Small tables with named rows and columns. After each table, cells are looked up by row and column.

tuk:
,zibazal,kuz,zivog,mos,fas,kevuz,sib
bof,143,205,221,194,73,130,66
fulore,126,102,177,172,190,135,144
sav,191,191,193,178,70,136,57
gapi,99,70,157,172,225,164,186
zev,208,159,199,154,85,98,69
vurezek,196,86,101,126,169,113,135
nuvo,151,210,189,174,60,129,113

What is the kuz of gapi in tuk? 70
What is the kevuz of fulore in tuk? 135
What is the zivog of nuvo in tuk? 189
What is the zibazal of nuvo in tuk? 151
What is the fas of bof in tuk? 73
What is the zivog of bof in tuk? 221
What is the kevuz of sav in tuk? 136
What is the kevuz of gapi in tuk? 164
What is the kuz of vurezek in tuk? 86
What is the fas of nuvo in tuk? 60
What is the kevuz of zev in tuk? 98
What is the fas of gapi in tuk? 225
What is the fas of sav in tuk? 70
What is the kevuz of vurezek in tuk? 113
What is the fas of zev in tuk? 85
What is the mos of gapi in tuk? 172
Which row has the largest mos? bof

Table nug
	beg	lafisa	sezesom	kofez	ginos	fibube
fif	222	76	279	782	732	872
dolafav	705	721	762	502	511	457
mozirik	714	661	211	259	457	118
fef	460	366	168	542	623	432
zadomu	784	803	676	469	462	426
nutu	612	643	300	446	532	306
zerunur	574	538	898	639	658	732

What is the beg of zadomu in nug? 784
What is the fibube of dolafav in nug? 457
What is the ginos of fif in nug? 732
What is the kofez of mozirik in nug? 259
What is the sezesom of zadomu in nug? 676
What is the ginos of mozirik in nug? 457
What is the ginos of zadomu in nug? 462
What is the kofez of zerunur in nug? 639
What is the fibube of nutu in nug? 306
What is the ginos of dolafav in nug? 511
What is the ginos of zerunur in nug? 658

kod:
columns: vid, tizos
rufebut: [85028, 6060]
led: [75434, 22576]
kosive: [30852, 79505]
dil: [80319, 6554]
rop: [49316, 63563]
tabevu: [20900, 85047]
tiz: [75256, 8585]

dil, tizos -> 6554
tiz, vid -> 75256
tiz, tizos -> 8585
tabevu, vid -> 20900
dil, vid -> 80319
rop, vid -> 49316
rop, tizos -> 63563

Table potaniv
fields: ritifig, rur, gilurov
sabe: [14, 24, 74]
nekaz: [45, 47, 51]
pibas: [52, 46, 55]
tusas: [49, 48, 50]
sez: [39, 42, 44]
mototis: [49, 55, 45]
luzog: [61, 58, 38]
gik: [67, 12, 75]
lutifus: [64, 30, 30]

What is the ritifig of mototis in potaniv? 49
What is the gilurov of lutifus in potaniv? 30
What is the rur of mototis in potaniv? 55
What is the rur of sabe in potaniv? 24
What is the ritifig of sez in potaniv? 39
What is the rur of nekaz in potaniv? 47
What is the gilurov of mototis in potaniv? 45
What is the ritifig of sabe in potaniv? 14
What is the gilurov of sez in potaniv? 44
What is the ritifig of luzog in potaniv? 61

Table fomunu
         rifebo  padibiz  med  vigami
zovopen     200       38  227     169
soru        205      108  123     193
beg         152      252  188     156
kebalak     153      146  172     143

What is the vigami of kebalak in fomunu?
143
What is the padibiz of beg in fomunu?
252
What is the padibiz of zovopen in fomunu?
38
What is the vigami of zovopen in fomunu?
169
What is the rifebo of beg in fomunu?
152
What is the rifebo of soru in fomunu?
205
What is the vigami of beg in fomunu?
156
What is the med of kebalak in fomunu?
172
What is the med of beg in fomunu?
188
What is the vigami of soru in fomunu?
193
What is the med of soru in fomunu?
123
What is the rifebo of zovopen in fomunu?
200
What is the med of zovopen in fomunu?
227
What is the padibiz of soru in fomunu?
108

zolosap
fields: gotulo, vupofaz, leb, vulut, saf, bisit, vel, gipumi, gamid
ziv: [3572, -2778, 923, -1761, -2498, 3236, 1887, -349, -439]
lok: [3652, 7563, -3192, 744, 8875, 3670, 3769, 4029, -2858]
foleb: [3394, 2246, 627, 1384, 2146, -3865, -7159, 3922, 621]
fibabe: [2577, -5670, 2508, -1650, 1052, 2702, 204, 477, -222]
dubi: [6794, 1793, -1992, 5164, 1741, 1498, 4437, 6, -1487]
zur: [2919, 1543, -3373, 1573, 1588, 126, 3381, 271, 4501]
guzefu: [3780, -6014, 3376, -1609, 2094, 3218, -6190, -18, -1542]
rezezu: [-2814, -759, 6387, -1513, 2375, -817, 5317, 1259, -505]
gomi: [1644, -672, -2360, 2997, -2635, -3264, 1414, 4054, 63]
moti: [2844, 6258, -981, 5843, 1970, 8191, 5936, -1690, 13]
gezi: [-608, 1076, 4495, 461, 4075, -2838, -2356, 1774, -2628]
tibebab: [3699, 1129, -4977, -3701, 1111, 398, -793, 2642, -417]

What is the gamid of gezi in zolosap? -2628
What is the vulut of fibabe in zolosap? -1650
What is the bisit of gezi in zolosap? -2838
What is the leb of guzefu in zolosap? 3376
What is the vupofaz of foleb in zolosap? 2246
What is the gotulo of ziv in zolosap? 3572
What is the gipumi of ziv in zolosap? -349
What is the gipumi of gomi in zolosap? 4054
Row with the largest leb: rezezu

